Here is a tiny trained network, its code and every weight. The questions are about switching its units off for an input and a class, where a switched-off unit gives its printed mean instead of its output.

import numpy as np


def w(rows, s, z=0):
    codes = np.array(rows[::2]) - 128.0
    scale = np.full(codes.shape[1], s)
    scale[-1] = z or s
    return codes * scale


def f(y):
    return np.maximum(y, 0)


def log_softmax(a):
    a = a - a.max(-1, keepdims=True)
    return a - np.log(np.exp(a).sum(-1, keepdims=True))


def net(x, mask):
    res = np.array(x, float).reshape(1, 6) / 4 @ E
    y = f(res @ A[0][:, :-1].T + A[0][:, -1])
    res = res + np.where(mask, y, B[0][:, -1]) @ B[0][:, :-1]
    return log_softmax(res[-1] @ U[:, :-1].T + U[:, -1])


A, B = {}, {}
E = w([
[130,128,124,133,129,132,126,133],'x0',
[128,128,131,124,127,127,130,124],'x1',
[74,83,112,6,150,237,119,149],'x2',
[187,103,211,99,46,141,63,200],'x3',
[124,128,134,119,124,117,132,119],'x4',
[157,223,140,96,109,166,249,200],'x5',
],0.013)
A[0] = w([
[191,137,135,198,172,82,176,109,178],'n0',
[31,123,69,160,215,76,188,112,229],'n1',
[178,86,144,206,67,53,80,118,166],'n2',
[45,50,102,158,115,128,13,44,203],'n3',
[84,115,126,127,172,130,55,78,42],'n4',
[188,185,118,125,53,84,127,177,28],'n5',
[157,141,100,139,168,91,180,110,51],'n6',
[196,173,110,82,147,109,142,154,80],'n7',
[101,104,1,161,220,88,226,18,82],'n8',
[60,176,62,118,167,242,243,102,114],'n9',
[162,209,164,137,81,169,217,162,16],'n10',
[84,82,111,129,147,130,34,55,102],'n11',
[95,110,112,26,147,200,74,133,33],'n12',
[113,86,62,126,165,104,51,110,89],'n13',
[228,65,143,204,18,9,36,120,163],'n14',
[158,202,166,123,127,158,219,179,131],'n15',
[57,126,123,67,134,168,62,163,13],'n16',
[63,60,114,138,154,146,29,31,59],'n17',
[152,108,156,150,94,147,76,83,102],'n18',
[205,127,167,82,59,170,106,130,2],'n19',
[141,98,116,91,148,112,103,72,210],'n20',
[96,126,56,53,180,222,243,99,89],'n21',
[167,205,137,234,108,58,178,104,27],'n22',
[249,192,133,96,67,120,230,195,71],'n23',
[77,157,47,190,149,147,159,15,90],'n24',
[207,205,134,255,128,3,171,130,141],'n25',
[197,130,223,68,9,159,37,214,39],'n26',
[186,81,205,111,67,108,80,163,179],'n27',
[209,71,178,200,65,33,28,115,128],'n28',
[111,130,60,101,165,169,156,120,132],'n29',
[76,54,68,13,117,150,116,173,31],'n30',
[82,88,133,145,158,117,37,83,200],'n31',
[117,109,138,163,138,118,22,163,150],'n32',
[78,172,2,147,216,64,142,38,165],'n33',
[72,72,113,21,152,192,95,156,145],'n34',
[98,143,75,166,175,81,126,91,30],'n35',
[68,179,107,15,185,217,217,134,81],'n36',
],0.0077,0.0085)
B[0] = w([
[148,136,156,160,58,122,75,110,199],'n0',
[41,57,118,74,101,199,189,192,228],'n1',
[152,186,98,111,192,74,123,98,217],'n2',
[129,116,187,196,29,133,121,125,237],'n3',
[56,80,92,70,150,163,203,165,157],'n4',
[174,160,127,192,133,121,66,92,159],'n5',
[84,97,85,64,126,219,152,164,148],'n6',
[160,143,151,152,88,121,78,72,145],'n7',
[199,143,187,192,57,110,64,95,224],'n8',
[111,184,61,69,206,67,159,87,215],'n9',
[247,147,242,239,37,55,48,69,172],'n10',
[72,77,122,137,92,194,144,178,189],'n11',
[181,88,231,239,13,115,62,137,180],'n12',
[85,145,119,96,143,165,171,159,171],'n13',
[200,210,40,71,213,67,150,83,254],'n14',
[68,59,122,135,107,182,153,208,195],'n15',
[200,160,214,229,58,87,41,55,157],'n16',
[45,32,127,95,78,183,174,213,195],'n17',
[140,152,88,129,156,109,117,103,156],'n18',
[36,53,62,36,118,199,254,204,151],'n19',
[178,154,120,165,126,108,69,102,181],'n20',
[115,199,70,49,222,114,196,104,213],'n21',
[13,29,76,38,105,228,230,212,195],'n22',
[121,84,194,163,34,180,113,155,199],'n23',
[164,139,181,174,54,114,80,128,193],'n24',
[105,37,212,191,24,182,91,221,253],'n25',
[107,9,177,181,13,187,130,231,207],'n26',
[171,185,112,141,176,69,104,49,205],'n27',
[161,198,59,100,222,66,155,68,233],'n28',
[118,161,107,97,157,124,166,115,174],'n29',
[184,118,216,230,24,141,64,118,180],'n30',
[160,97,182,202,88,100,74,138,207],'n31',
[175,165,91,97,166,86,124,83,179],'n32',
[136,61,182,172,33,167,121,172,232],'n33',
[56,41,130,129,103,176,147,173,213],'n34',
[239,205,148,172,109,51,82,54,157],'n35',
[100,196,82,39,205,81,189,120,214],'n36',
],0.0082,0.018)
U = w([
[196,137,204,236,80,97,53,100,254],'0',
[30,63,133,113,99,192,185,211,55],'1',
[135,236,45,38,253,69,174,41,160],'2',
],0.012,0.0041)

Each question gives the input, the list of numbers given to net, and the class t.
The units are the neurons (one row each of A and B). Each row of codes is followed by its name. A weight is (code - 128) times the scale printed after its matrix; where a second scale follows, it is the last column's (A, B and U).
mask holds one flag per neuron, in row order. A switched-off neuron (its flag False) gives its mean, the last column of its row in B, instead of its output. The means were averaged over made-up inputs and are rounded, as every weight is.
A unit's drop is (log p(t) with every unit on - log p(t) with that unit switched off) / (log p(t) with every unit on - log p(t) with every unit switched off).
unit that matters most: the unit with the biggest drop
top k neurons: the k neurons with the biggest drops, biggest first
drop when u is switched off: that unit's drop, to one decimal
input [7,3,8,2,1,-6], class 0: unit that matters most : n16
input [0,7,3,-4,-1,-8], class 1: top 2 neurons : [n17 n4]
input [-5,-4,-7,-8,-7,1], class 1: top 4 neurons : [n22 n1 n6 n10]
input [-8,-6,2,-6,-5,-8], class 1: top 2 neurons : [n17 n1]
input [2,-2,3,-1,-2,-7], class 1: top 3 neurons : [n17 n4 n11]
input [-8,-5,3,3,7,0], class 0: top 4 neurons : [n22 n1 n17 n15]
input [-3,-2,1,-4,3,-6], class 1: top 2 neurons : [n17 n1]
input [6,-6,-5,-8,2,3], class 1: top 2 neurons : [n22 n1]
input [-2,-8,-8,7,0,-6], class 2: top 2 neurons : [n14 n28]
input [1,-4,2,0,3,-7], class 1: top 4 neurons : [n17 n11 n4 n8]
input [-7,3,-6,-6,-4,1], class 1: top 2 neurons : [n22 n1]
input [-4,-6,0,3,7,7], class 0: top 3 neurons : [n10 n22 n1]
input [8,-2,6,2,-8,-7], class 0: drop when n22 is switched off : 0.1
input [7,-1,7,-6,7,5], class 2: drop when n31 is switched off : 0.0
input [-4,3,4,0,3,4], class 2: drop when n26 is switched off : 0.1
input [2,5,-7,0,3,5], class 1: unit that matters most : n22
input [-4,1,6,-3,1,1], class 2: drop when n21 is switched off : 0.2
